Below is a small trained network, with its code and all its weights. Each question gives an input and a class and asks what happens when units are switched off, that is, made to give their printed mean instead of their output.

import numpy as np


def w(rows, s, z=0):
    codes = np.array(rows[::2]) - 128.0
    scale = np.full(codes.shape[1], s)
    scale[-1] = z or s
    return codes * scale


def norm(h):
    return h / np.sqrt((h * h).mean(-1, keepdims=True) + 1e-5)


def f(y):
    return y / 2 * (1 + np.tanh(0.7978845608 * (y + 0.044715 * y**3)))


def log_softmax(a):
    a = a - a.max(-1, keepdims=True)
    return a - np.log(np.exp(a).sum(-1, keepdims=True))


def net(x, mask):
    res = np.array(x, float).reshape(1, 3) / 4 @ E
    u = 0
    for l in range(2):
        y = f(norm(res) @ A[l][:, :-1].T + A[l][:, -1])
        res = res + np.where(mask[u : u + 12], y, B[l][:, -1]) @ B[l][:, :-1]
        u += 12
    return log_softmax(norm(res)[-1] @ U[:, :-1].T + U[:, -1])


A, B = {}, {}
E = w([
[188,191,73,125,159,119,154,20,122,68],'x0',
[183,99,171,137,155,237,66,194,118,1],'x1',
[23,138,186,13,120,140,186,120,102,57],'x2',
],0.0096)
A[0] = w([
[100,168,205,143,113,116,121,74,126,216,155],'0.n1',
[121,88,151,141,168,184,162,254,173,144,128],'0.n2',
[196,93,108,145,214,97,79,155,45,183,98],'0.n3',
[50,96,122,104,104,115,146,111,68,72,3],'0.n4',
[55,83,188,92,211,94,137,130,30,119,119],'0.n5',
[154,145,66,164,166,182,200,97,198,78,143],'0.n6',
[81,100,115,80,174,126,139,118,56,83,101],'0.n7',
[112,182,112,110,148,81,52,118,127,164,141],'0.n8',
[118,98,85,98,134,142,223,174,199,77,77],'0.n9',
[213,43,95,168,158,117,191,183,93,176,140],'0.n10',
[145,152,172,122,115,126,35,146,148,70,138],'0.n11',
[108,97,127,122,167,80,164,225,186,143,89],'0.n12',
],0.0072,0.0043)
B[0] = w([
[85,83,47,156,152,110,127,168,90,49,216],'0.n1',
[95,135,150,151,65,132,60,89,38,93,253],'0.n2',
[123,186,187,144,81,109,171,130,201,97,194],'0.n3',
[72,164,119,117,141,252,166,75,160,109,158],'0.n4',
[146,188,115,137,58,153,113,143,187,123,209],'0.n5',
[91,102,175,114,29,121,65,142,43,144,208],'0.n6',
[152,160,131,162,75,154,157,104,205,149,180],'0.n7',
[145,47,134,80,110,171,117,137,147,121,163],'0.n8',
[165,195,155,160,120,196,157,117,136,179,134],'0.n9',
[116,190,114,78,64,174,113,131,189,104,216],'0.n10',
[143,105,63,97,134,121,254,114,111,188,205],'0.n11',
[147,157,104,86,137,211,70,138,57,178,174],'0.n12',
],0.0087,0.0049)
A[1] = w([
[74,134,187,53,163,153,168,142,123,66,3],'1.n1',
[96,114,79,102,206,113,138,92,152,164,156],'1.n2',
[143,155,131,205,146,162,115,112,192,182,205],'1.n3',
[166,171,129,102,174,111,96,45,115,90,34],'1.n4',
[107,52,188,52,86,47,104,199,176,12,53],'1.n5',
[232,107,100,174,125,169,86,159,131,95,119],'1.n6',
[126,127,177,98,193,198,149,151,100,14,141],'1.n7',
[119,137,17,165,195,204,33,95,143,9,79],'1.n8',
[195,149,154,142,153,140,144,52,95,57,57],'1.n9',
[111,148,77,114,139,142,156,155,119,183,139],'1.n10',
[144,146,111,92,49,154,207,84,74,125,247],'1.n11',
[123,109,171,168,135,185,131,182,132,137,74],'1.n12',
],0.013,0.002)
B[1] = w([
[154,206,77,152,55,56,104,103,226,127,180],'1.n1',
[104,52,136,138,134,95,186,217,134,163,156],'1.n2',
[111,167,208,85,173,255,168,117,159,53,158],'1.n3',
[25,154,120,82,14,135,70,207,98,141,159],'1.n4',
[211,112,148,180,202,229,102,104,93,148,151],'1.n5',
[83,153,82,108,122,38,234,114,219,135,204],'1.n6',
[85,94,104,122,157,28,230,143,160,161,201],'1.n7',
[208,80,215,169,208,216,107,145,120,168,174],'1.n8',
[55,122,79,104,70,105,29,98,8,130,186],'1.n9',
[201,105,131,127,163,83,158,54,70,54,156],'1.n10',
[198,85,169,166,207,200,109,154,137,129,252],'1.n11',
[96,124,60,75,120,60,63,52,19,121,167],'1.n12',
],0.0093,0.013)
U = w([
[122,188,107,137,72,147,175,96,252,92,194],'0',
[133,44,75,150,160,49,210,138,133,134,196],'1',
[79,118,101,119,59,128,40,133,52,129,199],'2',
[198,100,168,169,187,206,117,126,129,111,150],'3',
[137,195,170,114,206,78,105,136,128,166,5],'4',
[136,160,214,104,175,39,90,112,135,94,8],'5',
[139,170,125,114,187,58,74,116,138,90,13],'6',
[118,188,192,123,182,59,110,128,120,117,4],'7',
],0.014,0.0036)

Each question gives the input, the list of numbers given to net, and the class t.
The units are the neurons (one row each of A and B). Each row of codes is followed by its name. A weight is (code - 128) times the scale printed after its matrix; where a second scale follows, it is the last column's (A, B and U).
mask holds one flag per neuron, layer by layer. A switched-off neuron (its flag False) gives its mean, the last column of its row in B, instead of its output. The means were averaged over made-up inputs and are rounded, as every weight is.
A unit's drop is (log p(t) with every unit on - log p(t) with that unit switched off) / (log p(t) with every unit on - log p(t) with every unit switched off).
The circuit of an input: a set's keep is (log p(t) with only the set's units on - log p(t) with every unit switched off) / (log p(t) with every unit on - log p(t) with every unit switched off). Starting from the 12 units with the biggest drops (on a tie, the unit counted first), units are removed one at a time, each time the one whose removal leaves the highest keep (on an exact tie, the one counted first), for as long as the keep stays at least 0.8.
units of the circuit, in order: the units of the circuit, biggest drop first
unit that matters most: the unit with the biggest drop
k most important neurons: the k neurons with the biggest drops, biggest first
top k neurons in layer l: the k neurons of layer l with the biggest drops, biggest first
drop when u is switched off: that unit's drop, to one decimal
input [5,8,-6], class 1: unit that matters most	1.n6
input [-8,8,7], class 1: 4 most important neurons	1.n7, 0.n6, 1.n9, 0.n11
input [-4,-7,-7], class 0: 4 most important neurons	1.n3, 0.n10, 1.n11, 0.n3
input [4,5,-5], class 0: 2 most important neurons	1.n6, 0.n1
input [8,3,5], class 2: 2 most important neurons	1.n9, 1.n4
input [4,5,-1], class 1: 2 most important neurons	1.n6, 1.n7
input [7,-6,-2], class 2: units of the circuit, in order	1.n4, 1.n6
input [8,5,-8], class 0: top 3 neurons in layer 1	1.n6, 1.n11, 1.n3
input [4,0,3], class 2: top 2 neurons in layer 0	0.n11, 0.n1
input [-5,5,-2], class 1: 2 most important neurons	0.n6, 1.n6
input [5,7,8], class 0: 3 most important neurons	1.n1, 1.n7, 0.n1
input [0,-4,-4], class 0: top 3 neurons in layer 1	1.n11, 1.n3, 1.n7
input [-8,-4,-7], class 2: top 3 neurons in layer 1	1.n11, 1.n1, 1.n12
input [8,2,4], class 2: unit that matters most	1.n9
input [-3,-1,3], class 3: top 2 neurons in layer 1	1.n6, 1.n9
input [-8,-6,0], class 2: top 2 neurons in layer 0	0.n11, 0.n12
input [-6,8,-1], class 1: top 2 neurons in layer 1	1.n7, 1.n6
input [1,0,0], class 3: drop when 0.n6 is switched off	0.4
input [0,8,-5], class 1: drop when 1.n6 is switched off	0.5
input [-4,-6,-7], class 0: units of the circuit, in order	1.n3
input [7,4,2], class 2: drop when 1.n9 is switched off	1.5
input [-1,8,-1], class 1: drop when 1.n7 is switched off	0.2
